Below are the code and all the weights of a small trained network. Each question names an input and a class and asks about switching units off, where a switched-off unit gives its printed mean instead of its output.

import numpy as np


def w(rows, s, z=0):
    codes = np.array(rows[::2]) - 128.0
    scale = np.full(codes.shape[1], s)
    scale[-1] = z or s
    return codes * scale


def norm(h):
    return h / np.sqrt((h * h).mean(-1, keepdims=True) + 1e-5)


def f(y):
    return np.maximum(y, 0)


def log_softmax(a):
    a = a - a.max(-1, keepdims=True)
    return a - np.log(np.exp(a).sum(-1, keepdims=True))


def net(x, mask):
    res = np.array(x, float).reshape(1, 6) / 4 @ E
    u = 0
    for l in range(2):
        y = f(norm(res) @ A[l][:, :-1].T + A[l][:, -1])
        res = res + np.where(mask[u : u + 12], y, B[l][:, -1]) @ B[l][:, :-1]
        u += 12
    return log_softmax(norm(res)[-1] @ U[:, :-1].T + U[:, -1])


A, B = {}, {}
E = w([
[227,72,168,172,154,165,64,127,159],'x0',
[118,174,38,209,113,76,142,200,81],'x1',
[54,95,79,133,150,139,100,96,169],'x2',
[75,121,112,154,122,72,137,115,36],'x3',
[142,83,154,128,2,139,157,148,82],'x4',
[199,115,118,82,93,133,56,67,119],'x5',
],0.0082)
A[0] = w([
[150,124,116,112,33,133,181,138,2,107],'0.n0',
[127,150,81,136,144,141,81,72,168,190],'0.n1',
[82,186,112,139,188,100,93,212,132,146],'0.n2',
[105,197,162,201,119,111,192,195,84,34],'0.n3',
[134,84,180,52,97,158,150,112,176,65],'0.n4',
[126,125,127,89,196,120,145,140,191,132],'0.n5',
[156,175,63,114,129,126,223,240,102,116],'0.n6',
[49,106,85,173,162,90,164,52,104,128],'0.n7',
[143,147,125,122,238,174,151,109,189,4],'0.n8',
[172,101,88,138,10,82,104,168,92,121],'0.n9',
[213,155,133,111,86,179,107,71,209,156],'0.n10',
[221,125,208,158,209,30,113,125,77,71],'0.n11',
],0.0075,0.003)
B[0] = w([
[180,41,61,167,159,77,66,160,207,253],'0.n0',
[143,169,202,126,128,254,110,126,158,212],'0.n1',
[195,123,129,59,91,99,203,81,103,214],'0.n2',
[56,183,92,116,36,83,207,236,68,214],'0.n3',
[150,173,94,34,85,102,156,146,98,203],'0.n4',
[124,44,151,201,107,100,94,170,124,199],'0.n5',
[42,75,47,160,157,73,132,168,82,232],'0.n6',
[49,99,163,87,103,192,201,32,134,225],'0.n7',
[220,78,127,179,86,118,49,185,132,203],'0.n8',
[129,160,92,241,195,145,74,176,172,230],'0.n9',
[221,128,195,139,127,114,104,116,66,253],'0.n10',
[121,151,209,68,132,123,210,142,164,198],'0.n11',
],0.0063,0.0058)
A[1] = w([
[179,140,92,150,208,186,77,131,160,139],'1.n0',
[141,127,183,136,106,161,65,98,168,153],'1.n1',
[139,82,130,89,173,205,124,109,102,180],'1.n2',
[54,129,100,149,70,169,153,220,135,179],'1.n3',
[219,170,170,154,122,104,80,159,121,210],'1.n4',
[83,171,98,175,80,112,213,201,132,188],'1.n5',
[175,185,122,145,188,147,129,122,182,16],'1.n6',
[71,136,100,134,115,172,44,126,191,97],'1.n7',
[87,175,254,78,82,133,156,145,95,185],'1.n8',
[109,142,70,127,120,93,215,176,55,245],'1.n9',
[28,116,138,118,107,145,169,79,184,158],'1.n10',
[126,99,142,42,141,86,165,178,160,255],'1.n11',
],0.0093,0.0016)
B[1] = w([
[225,114,171,185,29,104,90,248,90,201],'1.n0',
[87,146,66,147,105,31,206,207,138,217],'1.n1',
[38,210,108,130,65,80,181,93,109,186],'1.n2',
[85,147,73,167,224,18,161,106,70,228],'1.n3',
[76,111,96,76,201,230,44,107,157,248],'1.n4',
[157,83,178,194,88,65,249,186,233,252],'1.n5',
[86,86,129,164,121,152,2,143,74,163],'1.n6',
[55,190,147,118,112,102,209,101,172,166],'1.n7',
[148,202,145,116,183,113,184,68,146,195],'1.n8',
[201,142,207,254,67,88,172,222,119,254],'1.n9',
[64,121,92,234,220,210,70,84,144,204],'1.n10',
[190,194,142,148,36,166,133,145,102,195],'1.n11',
],0.0068,0.0084)
U = w([
[95,115,102,236,134,50,203,164,138,204],'0',
[117,105,77,18,154,95,120,91,69,1],'1',
[14,144,81,149,205,206,117,2,123,80],'2',
[191,184,178,6,91,168,181,82,134,176],'3',
[217,91,147,141,114,162,18,177,147,173],'4',
],0.011,0.0038)

Each question gives the input, the list of numbers given to net, and the class t.
The units are the neurons (one row each of A and B). Each row of codes is followed by its name. A weight is (code - 128) times the scale printed after its matrix; where a second scale follows, it is the last column's (A, B and U).
mask holds one flag per neuron, layer by layer. A switched-off neuron (its flag False) gives its mean, the last column of its row in B, instead of its output. The means were averaged over made-up inputs and are rounded, as every weight is.
A unit's drop is (log p(t) with every unit on - log p(t) with that unit switched off) / (log p(t) with every unit on - log p(t) with every unit switched off).
The circuit of an input: a set's keep is (log p(t) with only the set's units on - log p(t) with every unit switched off) / (log p(t) with every unit on - log p(t) with every unit switched off). Starting from the 12 units with the biggest drops (on a tie, the unit counted first), units are removed one at a time, each time the one whose removal leaves the highest keep (on an exact tie, the one counted first), for as long as the keep stays at least 0.8.
units of the circuit, in order: the units of the circuit, biggest drop first
k most important neurons: the k neurons with the biggest drops, biggest first
top k neurons in layer l: the k neurons of layer l with the biggest drops, biggest first
drop of u: that unit's drop, to one decimal
input [5,0,4,5,-5,-4], class 2: units of the circuit, in order : 0.n7, 1.n9, 1.n5
input [7,-1,-7,3,-3,4], class 3: units of the circuit, in order : 0.n11, 0.n0, 1.n9
input [5,-4,4,8,5,5], class 4: units of the circuit, in order : 1.n3, 1.n5
input [5,-2,8,3,6,-8], class 2: 2 most important neurons : 1.n10, 0.n3
input [-7,-7,3,8,0,5], class 2: most important neuron : 1.n10
input [2,5,7,2,-6,1], class 2: top 3 neurons in layer 1 : 1.n9, 1.n5, 1.n10
input [1,-6,-7,-2,-5,3], class 3: top 3 neurons in layer 0 : 0.n11, 0.n0, 0.n9
input [-5,3,5,-2,2,6], class 2: top 2 neurons in layer 1 : 1.n9, 1.n5
input [-6,1,-3,1,-7,5], class 2: 2 most important neurons : 0.n3, 0.n7
input [8,-8,6,-1,4,7], class 3: top 4 neurons in layer 0 : 0.n0, 0.n9, 0.n4, 0.n8
input [0,-5,-4,-2,-3,6], class 3: top 3 neurons in layer 0 : 0.n0, 0.n9, 0.n4
input [-1,-3,-6,1,5,5], class 4: 2 most important neurons : 0.n0, 0.n9
input [7,-4,-7,-4,1,6], class 3: 2 most important neurons : 0.n0, 0.n11
input [-2,-4,0,6,5,2], class 4: top 4 neurons in layer 1 : 1.n3, 1.n5, 1.n1, 1.n2
input [1,-5,3,5,-5,6], class 3: top 2 neurons in layer 1 : 1.n10, 1.n3
input [1,4,7,0,-3,1], class 2: most important neuron : 0.n7
input [-8,-1,7,7,6,6], class 2: top 3 neurons in layer 0 : 0.n7, 0.n3, 0.n6
input [-2,-2,-5,-6,6,-1], class 4: drop of 0.n0 : 0.4
input [-8,-1,-2,-6,-1,2], class 3: drop of 0.n4 : 0.2
input [6,-4,-5,0,-8,-5], class 4: drop of 0.n6 : 0.0
